Each row has a hidden value; after the row comes its grade, the name of the range that the value falls in. Each part has its own.
[ 233  -77  -47 -112   70  100  -97  280  372  411  314  268  119   76
  223 -219    2 -228   25 -122   41 -169  158   64  240   -2 -330    9
  -39  -19 -136  150  201 -385  -72] : Sabik
[ -15  -56 -123   28  118   53   46    7  244  -13 -144  350  -59 -108
   46   24  249  120  -78   48   -4   -2  -62 -159   45  -35   25  131
 -100   22   47  220  -45  209  -40] : Sabik
[  68   29  -13   36  -43   66  -54  260  191  256  166   43  157   -2
   44  -81   46 -101   11 -196   27 -100    3  182  146   12 -238  -49
 -148   33 -116   47  119 -403   81] : Goba
[ -65   26  -95  251 -106 -163  320 -103 -202 -307 -229 -102 -153 -154
 -101   51   93  132  247  -59   -1  209 -294  -76  120   70 -128 -119
 -304  150   76 -273    0  171  324] : ref
[  81  -31  211 -221   27   12  -55  -57  -93  -71  149  220  194  101
  -11   -2  113  108  -58  139   45   18   49  -86 -226 -124   15   22
  174  -99  -15   38 -233   54 -150] : Sabik
[  98  -20  148 -164   -3  -11  -11  -89 -116 -100   70  159  177   36
  -94   19  110  159  -60   72   48   32   18  -50 -154  -79   58   -2
   99  -42   22   14 -235  121 -144] : Datev
[ -87   63   77  174  105  -97  143  116  -40 -337 -110  -53   93 -329
  -86  174   79  213  143   53  204  201 -191  -39 -106  -62 -120  168
    5  -78  178  -62  -70  216   61] : luk
[ 116   47   18  -13   29  139 -111  318  337  335  223  166  262  -27
   20  -96   78  -62  -54 -183   61 -130   66  238  153   17 -189   -9
  -96    2 -149   79   73 -365  -26] : Datev
[  -1    2   67   69  165  -81  120  109   60 -233   -8   88   56 -232
   50   81   63  128  176  119  198  162 -107 -118  -66  -70 -176  178
   76 -120  163  -38  -17  216  -21] : Sabik
[-167  119   92  159   -9  -70   66   93  -72 -204  -96 -151  119 -148
  -69  185  126  179  136   11  114  122 -223   66 -151  -49  -78   58
  -46  -61  148  -96  -78    5  120] : ref
[ 166  -40  -19 -100  -99   72 -111  190  146  377  262   92  142  162
  106 -175    9 -204  -35 -207  -40 -185  108  142  167    0 -247 -114
 -118   53 -169  110  125 -512   21] : Goba
[   1  -63 -159   81   35   14   88  -26  122  -58 -193  235  -84 -143
  -30   31  204  114  -86  -36  -25   10  -84 -140   94  -16   18   80
 -180   97   40  210  -35  175   27] : luk
[ -72   37   59  118   69 -131  110   59  -98 -308 -104 -117   64 -248
  -44  177   61  187  149   50  187  161 -169  -63 -128  -76 -105  157
   43  -94  241  -20  -53  189    5] : Goba
[ -69   17  -81  244  -92 -171  318  -94 -215 -331 -221 -101 -157 -167
  -86   56   82  126  248  -41   13  217 -288 -102   94   49 -146  -92
 -276  131   85 -251    1  177  318] : ref
[   4    7  175 -194 -126  -51  -65 -188 -285 -104   27   -6  167  185
  -99   81  135  167  -65   70  -21   -5  -31  -30 -279 -104  128  -71
  107  -46   77   12 -281   16 -115] : ref
[ 125   15  -89  -20 -103   35  -94  163  222  421  167  -41  104  189
  165 -106   19 -177  124 -177  -25 -190   36  170  214   48 -245 -108
 -136   40   -2   36  169 -476   33] : Mul
[-107   20 -108   68  -58   -2   -3  -66   66   32 -198   29  -31   42
   21  117  225  111   -1   -4  -61  -52 -134  -50  -31  -28   57   27
 -134   46  146  154  -65    5   47] : Mul
[  85   -8  152 -135  -22  -13   17  -88 -134 -117   62  150  168   31
 -112   12  112  158  -43   62   36   50   -7  -37 -141  -65   43  -32
   61  -21   -9  -38 -236  109  -88] : Datev
[ -40    7   74  122  189 -126  184   90    9 -355  -60   54   10 -295
   53  119   59  159  245  165  227  234 -164 -171  -93  -77 -197  207
   81 -134  215  -92  -21  313   23] : Sabik
[  97   27  -46  -48  -94   87 -164  241  259  474  226    0  174  189
  145 -111   43 -188   24 -213  -28 -229   64  227  169   22 -233  -93
 -123   18  -79  105  162 -574   12] : Mul
[ 143   36  -22  -46  -87   93 -143  296  261  469  284    9  225  135
   91 -148   12 -183   15 -270    5 -207   77  292  212   46 -264 -125
 -138   27 -142   40  171 -591   13] : ref
[   5   12  132 -145 -129  -89    0 -228 -299 -155  -32  -45  115  152
 -113   93  132  195   -1   67  -15   31  -75  -46 -231  -69  129  -86
   64  -20  122  -54 -266   98  -83] : ref
[ -31  -42  -95   48  120   36   68    6  205  -66 -149  318  -51 -129
   31   39  238  138  -45   65   14   33  -85 -160   20  -40   13  131
  -89   11   57  173  -57  230  -19] : Sabik
[  54    1   84 -174 -107  -60  -77 -157 -158   27   32  -54  135  211
   -6   62  101  103   21   45   -9  -60   -7  -14 -161  -64   67  -56
   95  -49  160   31 -176  -31 -149] : Mul
[ 175  -39 -126  -77 -103   67 -154  205  290  555  239   14   87  252
  246 -171   -6 -284   73 -212  -56 -273  116  153  262   31 -300  -99
 -129   42  -47  157  242 -605   -1] : Mul
[  -6   12   84   78  159  -98  111  100    9 -288  -36   28   88 -279
   -2  127   50  170  154  111  225  175 -114 -105 -102  -84 -143  205
  101 -128  206  -14  -54  255  -52] : Datev
[  80    6  228 -218   32    7  -44  -74  -88  -87  136  202  235   89
  -62   18  133  176  -34  140   67   41   24  -37 -232  -96   63    0
  177 -107   11  -45 -273  120 -180] : Sabik
[  48   42  250 -188  -75   20  -71  -74 -200  -81  118   90  295   96
 -176   46  127  188 -116   42   26   14    7   63 -255  -93  108  -67
  109  -47  -49  -40 -318   -7 -114] : luk
[ -48  -12 -165  262 -147 -189  350 -153 -207 -251 -244 -118 -262  -67
    1   10   65   35  327  -46  -55  183 -294 -146  187   80 -199 -154
 -350  189   93 -270   69  112  394] : Mul
[ 279  -81  -79  -81   21   67  -62  268  306  398  296  180  116   42
  168 -226  -51 -231   39 -195   47 -162  156   98  309   27 -344  -32
  -87   29 -126  117  221 -398  -54] : Datev
[  71   75  -23  -23  -85   81 -147  230  253  422  187  -37  222  146
   73  -62   71  -96   38 -210    2 -193   22  281  142   44 -172  -99
 -120    9  -42   31  108 -492   -4] : Mul
[ -25  -30 -163  329   27 -151  436  -58  -67 -400 -278   94 -260 -327
  -58    7   95  123  279   -2   41  292 -300 -211  233   76 -211  -23
 -346  174   41 -250   57  363  372] : Datev
[-111   21 -163   98  -61  -25   50 -156   54  -35 -309   42  -83    7
  -41  145  272  200   -5   -1  -74  -19 -181  -77    0    7  152   16
 -182   84  199  125 -105  173   30] : Mul

[ -17 -100  -66   49   67   11   19 -315   70 -127 -297   99   84  141
  -93  193  -84  -40  149  269   47  122  184   27 -115  113  -78   12
  173 -115  458  -70 -400  156 -200] : U
[ -72  -87   15   37  116   61  -68 -232  116 -191 -432  -34 -180  212
  -75  303  119   59   63   36  -27   -7  157 -170    4  -94  214  -71
  156  -83  179 -196  -76  419 -378] : P
[  10 -105   19  -50   -3  139  -86  -60  166 -145  -94  -23  -19   22
  -77  275   66   66 -215  -54 -136  -46   17 -203  -73  -82  173 -104
   19   -1   53   20  -53  332 -200] : A
[ 114  -15    1  -91   43   55 -209  -49  134 -142 -203  -67  -64   48
 -195  249  159   58 -204 -254   21   43  -57 -189   38 -138  311  -26
   89  -26  -64  -25   -1  335 -333] : P
[-218   -4  -41   53 -415   57   76   82  115  164    7  -88  -38  -84
   71  171   47   12   68  248  -97 -198  102 -163   -9   26   -2  -80
  -42   12 -275   55  218  -41  108] : S
[-174   40    8  -15 -249  258  123   76   90  200  123 -173  -74 -119
  209  115  -37  142   -8  245 -168 -221  -19 -188  114  -97   -3  -89
   40   82 -287   54  238  -54   81] : E
[  28   41   60  -55   14 -117  -96    2   72  -13  114  -38  206 -140
 -292   27   14   -8 -514 -192  -84   63 -249 -149 -144  -20  368   38
   -3   21  -92   65 -201  111  -60] : E
[ -58  -50  -68   88  -42   44  -24 -254   67   29 -193   39  104    4
  -85  204 -219 -100  175  348  187  140  167   70  -32  202  -36   57
  106 -235  295   13 -256   52 -127] : U
[ -77  -40 -216   87 -245  177  176  133  163  -96  -69   57 -125  150
  211   87  210  117  173  172 -241 -186   70 -115 -165 -117 -346 -167
 -110  175   24   28   44  -22  221] : S
[ -42   76 -167  137  -33  278   55   59  112   59   -7  -54 -112    2
  166   66 -102   73  137  205   66    5  -65    1   35  -44 -131  -21
  -75  -79  -14   49   66  -57  122] : H
[  51   80   13  -26   61  -72 -107    3   66  -21   22  -58  105  -76
 -247   20   36   17 -378 -201   -3   89 -243 -121  -69  -67  337   54
   20   -5  -96   16 -142  104  -96] : H
[-135 -107 -107  175 -171  -40  -49 -169  137  -54 -274   87   30   60
 -125  287  -91 -158  190  304  148   76  253   14 -158  227  -14  -12
  -55 -260  236    8 -150  154  -68] : S
[  37  -90   -1  -39   97  142 -163 -154  157 -216 -399  -57 -212  187
  -84  364  177   92    6 -118   -6   -8  116 -206   66 -160  236  -92
  140  -62   75 -132   30  473 -436] : P
[-127  116   82   55  165 -192  101  -29    2   -8   83  -58  134  -39
 -209 -174   55   67 -505 -109 -231    7 -336 -163 -207 -115  376   41
   20  125  -44 -110 -287   40   46] : U
[-115  114  -50   31 -196  226   62  103   74  191   56 -180 -123  -91
  165   64  -24  121   51  166  -23 -132  -78 -130  152 -106   30  -30
   15   22 -315   30  262  -88   74] : J
[ -73   19 -108  118 -102   65   -7  -85   81   18 -156  -19  -17   22
  -17  131  -87  -36  140  231  127   57   66    2  -26   88  -11   19
   -6 -151   85   -5  -62   20   -9] : P
[  87   99  -16  -43   48  -50  -94   69   72  -47   51  -59   80  -61
 -215  -15  107   55 -400 -266  -51   62 -290 -141  -80 -125  295   33
  -10   65 -140   27 -109   83  -51] : J
[-121   24   67   41   -2 -109   67   39   72  -35  168  -30  164 -104
 -173  -53   15   30 -522  -56 -261  -45 -250 -192 -265  -38  296  -27
 -102   95  -58   14 -203   83  118] : A
[-113    6 -109  125  -90  157  116  -47   88   54   11    4   35  -21
   99   66 -153   12   84  334  -16   -6   19    5  -84   70 -146  -21
  -38  -66  129   51 -114  -67  140] : E
[   4   22  -60   34  -36 -331   44  -34   36 -164  -38  113  250   51
 -318 -120  168  -53 -350 -111 -157   85 -172  -74 -382   36  128   37
  -41  123  166  -29 -451    2  102] : V
[ 255   50  -91 -146   48   98 -156  125  136 -170   -5  -27    1   26
 -148   74  248  135 -336 -412  -88   38 -259 -173  -33 -246  153  -37
   16  156 -114   71  -48  170 -133] : J
[  11 -113   23  -67  -74  -12 -183 -136  151 -162 -324  -23  -66   97
 -202  363  178    3  -81 -110  -11  -13  143 -206  -16  -49  271  -70
  110  -62   17  -60  -12  405 -377] : V
[-126   -3   30   55  -38 -254  161  -75   16  -64  127   75  319  -57
 -219 -143  -16  -35 -427  101 -268   17 -171  -94 -398   89  124   18
  -49  117  193   -3 -477  -47  195] : A
[ -38  135   41   41  122 -116  -24   50   42   14  114  -81  108 -103
 -233 -101   22   40 -502 -199  -91   56 -359 -140 -131  -99  409   56
  -46   34 -152  -18 -156   56   23] : H
[-136   91  -15  -19 -209  208  120   41   48  212   60 -171  -75  -81
  180   57  -18  143   67  228  -99 -166  -36 -145  153 -108  -18  -37
  110   87 -262   10  188 -114   47] : H
[-216   33  -15  118 -111  218   76  -74   78  189  -37 -128  -87  -73
  143  163 -197   37  140  378   45  -71   68  -64  111   36   32  -17
   42 -142  -80   -5  116    0   -1] : U
[-124   12   47   49   23 -196  134  -58   28  -61  106   33  238  -43
 -194 -117   12    5 -443   35 -268   -1 -201 -127 -331   16  189    2
  -35  118  122  -30 -392   17  134] : A
[ -67   65   70   21   70  -98  -25    5   64    8  114  -62  141 -119
 -228  -19  -11   16 -497 -123 -123   28 -270 -156 -153  -44  385   26
  -37   16 -102    9 -172  106   -6] : E
[  68   -5  -34   -9  187  157  -83  -22  143 -163 -123  -37 -104   89
  -64  160  114  126 -218 -184  -92   14 -133 -164  -27 -202  197  -65
   34   26   37  -43  -66  299 -200] : U
[ -62    1 -154  116 -132  251   74   29  131   52   56   -1    2  -47
  143  109 -155   20   98  301   16  -12    9    6  -57   60 -195  -41
 -101  -84   71  120  -20  -66  171] : E
[ -22  -53  -75   75   49  -33  -13 -297   49  -99 -329   69   60  133
 -127  166  -84  -65  178  246  133  153  162   42  -81  126  -19   50
  156 -162  389  -90 -347  126 -196] : J
[ 130   87  -23 -110  -23 -345    4    5   -8 -129   60   60  321  -11
 -372 -203  224    7 -499 -287 -180  100 -314 -108 -302  -54  199   79
   56  237   47    4 -458  -67   54] : P
[ 169   20  -53  -99   57  210 -170  111  174 -103   26  -68  -53  -30
  -82  182  129  126 -314 -306  -59    6 -206 -183   27 -212  203  -62
  -17   51 -155   95   64  236 -158] : U
[-104  -27  -89  163   15   78   15 -232   73   29 -188   35   47   24
  -31  171 -250  -88  197  388  185  136  139   84  -49  187  -47   51
   48 -259  306  -14 -235   44  -64] : U
[ -78  -58  -47  119   44  -52  -46 -282   68 -104 -360   39    8  127
 -149  209  -78  -84  144  228  144  133  175    4  -82  133   94   34
  101 -215  321 -116 -265  203 -218] : P

Part 3:
[  67  -60 -111   31   14   77   67 -135 -348   98  634 -133  -21   13
  382   28   63  328  339    7  185  217  -33 -335  -35  -88 -268 -250
  124  396    0  116 -227 -192  188] : X
[-118   13  155  -44  165  -42   30  -27  134   12  -51  112  -71  -37
 -147   71   82  -75  -69   14 -129  -58   43 -101  -19   74   41   50
  -85  -70   39   37  109  149  -44] : B
[  22  -21   -4    7   -3   65   38  -82  -60   23  153  -54   12  -19
  110   89   76  154   89  -24   -8   96  -10 -149   -9  -47 -114  -23
   56  145   27  -47  -49  -67   87] : X
[  35    3   89   29  -57   13  -47  -56  102   28  -18  -14   34 -144
   70   67    8   33  -39   31    4  -19   52  -25  -79   -9    6  -38
   91  -30  -54   22   -9   37   67] : Q
[-109   38   75    7   82  -40   37   -5  139  -24  -16  135 -113   -4
  -91   34  114   18  -73   26  -99    7   18 -110   -3   73   21  106
  -96  -36   -9  -21   37  100  -16] : X
[ 129  -52  -25  136 -102   82    9   33  -38   63   69   20   35   24
   51    5   45  152  -42   12    0  -76    6  -35 -102  -26   -8    2
   43  143  -37  -39  -11   61   56] : N
[  48  -22  -43   17  -52   76  -34 -194 -173   39  386 -290   63   -3
  376   10  164  237  385    7  196  194  -77 -442   83 -131 -126  -47
  195   95  -96   33 -303 -287  243] : C
[  65  -48   38  116 -101   18  -30  -19   90   27   -3   10   29  -70
   28   21   16  112  -40    1   17  -48    9  -17  -93   37   40   26
   70   45  -22  -68    4   33   41] : C
[  18  -25  115  -15   15   28  -13  -81   51   45   25  -23   42 -121
   34   97   11   18    0    4  -17  -26   47  -63  -64  -13  -23  -64
   78   15   10   24   30   38   52] : B
[ -23  -80  -37  177  106  -32  -71  -34  -33   56   53 -205   87   82
   58  -56  127  129  264  -80  -17   92 -120 -234   27   54   86  133
   57    9   73  -30  -65 -125   -5] : N
[ -26  -64  -74   13  149    3   80 -125 -327  111  655  -71  -72    2
  302   21   41  271  346    0  144  226  -24 -326  -46   -7 -249 -277
   62  388   64  182 -163 -139  109] : Q
[ -93    7   77   50   48  -48   21    1  179  -27  -64  129  -94    6
 -129   13  109   28  -81    9  -86  -31   -2  -95  -10  104   72  155
  -86  -53    0  -75   50   97  -32] : C
[-112  -14  135   25   10  -61   58    0  283  -38  -93  252 -140  -20
 -244   17   83    7 -189   16  -66 -113   16  -44  -29  156   99  181
 -116  -59    7 -142  112  163  -60] : N
[ 32  27  66   5  -7  46 -25 -38  37  30 -17 -33  32 -79  74  77  60  21
 -23  32 -50  -4  46 -72 -43 -59 -23 -20  56 -23 -57  46 -16  41  73] : Q
[ 159  110   -5   60  -90  228   -2  171   90  -23 -543   -6  111  199
 -157   82  263  -75 -308   27 -358 -198   27   30   45 -225   95  355
  -98 -196 -139 -150   84  206   38] : K
[  42  -71   10   87  -37   31    1  -60   -9   51  147  -56   28    9
   66   -3   81  153  111  -19   67    7  -46 -178  -21    6   -4   36
   74   91   -4  -59  -66  -60   67] : K
[ 121   10  -22  113  -64  107  -17   70  -26   56  -59  -26   51   95
   32  -15  146   69  -49   40  -71  -99    0  -97  -32  -98   37  106
    8   -3 -111   -1  -43   78   68] : K
[ 32 -46  29 105  11  22  16  47  55  59 -32  72   4  41 -99  -4  69  61
 -64  -7 -64 -88  -9 -28 -62  36  50  87 -23  46  12 -49  60  98 -28] : K
[ -54   11  142   37  144  -25    7   87  170   27 -267  165  -24  -30
 -249   75   29 -124 -233    2 -255 -156   77  105 -104   89  109   77
 -121  -81   65   23  231  282 -124] : B
[-190  -65   11   62  408  -93  -43  -88 -100   62   68 -273   78   91
    0   21  148   26  405 -145 -157  225 -132 -316   99   85   34   92
  -10   -5  241   63   19 -153  -89] : B
[ -89 -131  121   46   78 -110   34  -99  139   46  124  124  -32 -212
 -104  100 -148  100   -7  -87   18   43   21   92 -154  222  -27 -126
   48  193  223  -77  172   34  -98] : Q
[  64  120  -27   -7   69  133  -19   37 -138   35  -28 -125   40  106
  162   51  227   -1   36   75 -162   24   33 -221   47 -216  -60   49
  -16  -65 -154  152 -110   49  130] : Q
[ 211  -42  -80  171 -148  129  -30   38 -140   83  102  -91   99   31
  189    1   48  192   19   21   17  -47    7  -49 -116 -105  -38  -48
  106  169  -82   12  -81   14  116] : N
[   4  167   61  -50   24  151   23  115  189  -85 -566   64   19  122
 -212  149  261 -144 -325   24 -421  -99   53   19   87 -161   61  354
 -162 -260  -87 -139  130  212    1] : X
[  21 -143   53  130  -19  -33   27  -20   87   74   93  100    7  -70
 -105   14  -61  138  -23  -61   40  -61  -17   42 -135  148   29  -17
   43  179  124 -113  109   49  -62] : K
[ 207  -80  -97  143 -137  143   31    8 -202   91  233  -52   71   33
  190   34   19  257   42   -6   43  -10    2  -52 -125  -93 -121 -112
  101  311  -14  -25  -64  -10  114] : N
[-223  -31   35   35  434 -106  -31  -76  -97   57  120 -216   11  125
   -8  -16  200   -9  391  -91 -140  183 -118 -398  117   87   53  105
  -61  -54  170  128  -16 -103  -73] : B
[ 73 -27   7 116 -46  53 -14  32  25  49 -21  -3  32  47  -2 -14 102  83
 -23  13 -33 -77 -13 -88 -44 -20  50  92  16  18 -53 -34 -15  56  36] : K
[ 92 -33   6 115 -64  67 -13  28  19  52 -25  -9  47  38   3  -2  91  91
 -32   9 -30 -81  -9 -70 -52 -31  40  81  32  33 -48 -47 -10  52  44] : K
[-194  -46   49   36  286 -119  -20 -102    9   35  129 -116  -14  -12
    1   20   89   49  276  -84  -61  191  -78 -246   45  128   11   40
   -6   10  165   46    5 -104  -62] : Q
[ -20   17   51  -24  129   48   25  -31  -55   43   50  -32    7   15
   25   85  107   15   43    4 -113   23   22 -151   -5  -52  -56  -13
  -17   39   20   67   15   50   35] : B
[ 125  136  -70   70  -55  165  -38   91  -95    7 -110 -110   39  168
  163   -3  279   36  -32  102 -154  -35   17 -217   51 -234    3  162
  -27 -112 -244   81 -156   65  159] : C
[  77   95   44   69  -74  117  -60   91  184  -44 -484  -38   91   61
 -101   72  191  -72 -220   18 -271 -117   25   17   24 -118  130  299
  -38 -245 -113 -119   57  137   31] : C

[ -71  145    7   42  287 -104   23  276 -214  -13  319  216 -228   51
 -104  165 -190  100  264  250  -66  132 -216  227 -179  -96  303  -89
  -32   56   83   61 -229   35  127] : gabup
[-261  270  261  -69   -7 -154 -380   33  639   90 -600   16  290 -146
  -12   84  198 -464  -33 -155  111 -243  170  -65   12  -19 -230   72
   10 -479  162 -270 -203  -76  256] : Lep
[ -77  -70  251  -78 -118  121   45  200  163   63 -551  332  193    3
   28   66  243 -514   23  -88  -47 -263  376   26 -118   57 -221  177
   53 -306 -163  -95 -404   58  128] : zogi
[ 351  171  -15   81  466 -262   42   90  260    5  246  126 -406  188
   56  215 -123   66  172  -85  -73  291 -287  150 -200  132  261 -324
  -18  140  352   32  -18   37  217] : runi
[ -24  -93 -279 -189 -258  -61   14  -14 -296 -141  -88 -121  -97 -139
   77 -146  -88   30   61  580  -76 -123  -68 -174   31   57   92  144
 -180  -91 -226  115  210  196 -165] : zogi
[ -61  -73 -309 -179 -272  -30  -51   22 -271  -99 -140 -169   -5 -140
    3 -167  -51   55   44  623   11 -176  -55 -179   89   30  111  202
 -201 -128 -193  107  258  134 -157] : por
[ -47  322   78 -262 -105 -129 -197  154  260  120 -214 -113  151  133
 -106   98  236  -94 -135  -99  343 -137  -23   39  -17  109 -331  -70
   39 -452  -15 -218 -233  -63  293] : gabup
[ -70  291  136 -192 -197 -175 -254  183  459  198 -232 -171  176  112
  -74   13  176    3  -76 -142  397 -161  -96  -72   30   28 -182   -6
   48 -346  119 -198 -190 -168  316] : Lep
[ 348   57 -103  -96  147 -223  189  -64  -99 -128  213   27 -481  109
  270  118 -104   35   68  108 -223  230 -215   -3 -207  218   19 -278
  -24   97  -35   56   -6  260   25] : zogi
[-156   48   59   64 -108   68   83  389 -482  148  262   86  -63   89
   64   24  -98  240  223  362  -26  -26 -139   66 -112 -218  225  177
   48  181 -152   62 -390  -37   70] : runi
[  51   51 -274 -106 -145 -118  -30 -115 -327 -105   -2 -266 -178 -109
  268  -67  -63   85   -1  545 -170  -16 -140 -201   17   60    9   56
 -136    6 -188   42  205  214 -147] : gabup
[  38   66 -203  -27 -139 -171 -106 -135 -117  -53  -54 -299 -158 -143
  331  -92  -94   88   36  463 -181  -12 -173 -275   35    8   87   77
 -120   73  -53   23  221  150 -109] : lide
[-105  -68 -245  -61 -291  -73 -191   22   20   -6 -264 -232   95 -194
   37 -228  -67   61   88  552   45 -220  -76 -280  155  -60  240  286
 -203  -62    3   84  319    4 -107] : lide
[-170  125  211  -39  -19   20 -221   96  378   92 -638  128  307  -84
   13   86  271 -519  -36  -77   20 -273  313  -18  -21   13 -245  164
   12 -406   10 -204 -260  -25  181] : runi
[ 148  119 -180  -27  -40 -195  -40 -135 -142  -47   54 -272 -259  -48
  372  -10  -73  109   13  355 -201   83 -209 -206  -29   65   25  -41
  -74  106  -47    0  145  176  -58] : lide
[ 125 -114 -212 -234 -312   10   64  264  -39   58  -85  -53   26  142
 -203 -159   43  177   42  310  327 -177  -88  -75   61  107  141  137
 -124 -137  -77  128  116  -44   37] : por
[ 368  114  -21    7  474 -239  152  112  141  -72  300  247 -481  205
   -5  241 -149   22  187  -68 -100  308 -257  221 -255  186  233 -375
  -27   93  250   75  -63  119  185] : por
[-138   89  212  -36  -40   50 -166  122  323  104 -616  147  290  -51
   27   81  278 -498  -33  -73   18 -272  323  -14  -34   22 -243  173
   21 -371  -25 -180 -284  -18  172] : runi
[ -54  131    8   16  299 -122   56  274 -224  -46  356  257 -278   55
 -118  178 -215   94  276  240  -81  157 -232  250 -206  -75  304 -130
  -36   51   70   75 -237   66  123] : por
[ 114  175   59 -348 -221 -107   16  281  184  128  -35  -14   21  291
 -176   47  186   76  -87 -152  444  -95 -103   66  -72  180 -238 -119
   61 -351  -67 -102 -272  -67  303] : zogi
[ -87  -60 -272  -72 -249  -72 -181    2  -19  -30 -251 -231   78 -191
   33 -205  -60   42   76  568   25 -202  -71 -257  144  -37  217  262
 -211  -75  -13   84  331   33 -116] : lide
[  -1 -119 -129  -80 -355  -50 -113  192  245  118 -250 -139  116  -19
  -87 -244  -21  142  110  316  263 -239  -91 -245  145  -32  292  265
 -137  -43  105  106  209 -137   21] : Lep
[ -43  181    4   55  308 -134   -8  258 -155    5  333  173 -235   65
  -83  173 -186  126  254  217  -51  156 -253  216 -176  -92  305 -114
  -26   72  133   44 -208   15  154] : gabup
[-111  -34 -219  -50 -287 -115 -182  -50  -17  -29 -219 -277   22 -225
  155 -211  -99   63   83  562  -46 -178 -107 -324  137  -68  205  250
 -182  -19  -27   66  301   55 -136] : Lep
[-152  109  201 -106    2   26 -136   96  267   25 -583  200  236  -69
  -22  122  261 -549  -45  -65   -2 -248  329   42  -66   68 -304  101
   10 -457  -77 -185 -295   55  158] : por
[ -56  -48 -311 -151 -249  -42  -88   12 -223  -77 -152 -207   12 -138
   20 -165  -41   67   39  610   17 -170  -70 -194  103   20  122  203
 -200 -114 -146   92  277  107 -141] : gabup
[ 175  135 -155  -14   13 -218  -40 -133  -82  -42   72 -246 -286  -27
  363   14  -79  105   24  297 -197  112 -226 -183  -48   76   38  -83
  -62  113    0   -6  131  165  -28] : lide
[  28  164   -4   51  377 -154   21  249  -89  -17  334  217 -284   89
 -111  196 -192  100  260  168  -51  187 -254  245 -192  -43  324 -169
  -38   68  178   60 -171   27  164] : gabup
[  -6  275   93 -209 -195 -142 -209  210  389  208 -195 -171  168  172
  -93   20  202   45  -94 -134  424 -147 -100  -45   27   62 -192  -15
   47 -327   92 -181 -190 -169  322] : lide
[ 384   29  -82  -99  137 -221  220  -37  -61 -112  218   56 -487  145
  269  113 -100   44   78   53 -205  236 -214    3 -224  230   31 -286
   -9  119  -22   66  -30  244   49] : zogi
[   3  184    1   96  403 -185  -60  222   36    1  279  185 -247   47
 -103  183 -201   83  275  150  -54  181 -264  216 -166  -72  369 -154
  -51   75  270   42 -122  -11  182] : runi
[-101  -99  305   92 -270  169  -10  259  195  240 -556  176  277   13
  184  -40  228 -325   68  -39  -29 -313  322 -142  -30  -99  -68  360
   91  -61  -86  -79 -401  -95  118] : Lep
[  27 -136 -269 -187 -265   -9   13  121 -146  -57 -146  -67   -1  -41
  -98 -165  -31   64   69  494  110 -178  -46 -130   68   70  167  180
 -184 -121 -124  140  220   70  -91] : por
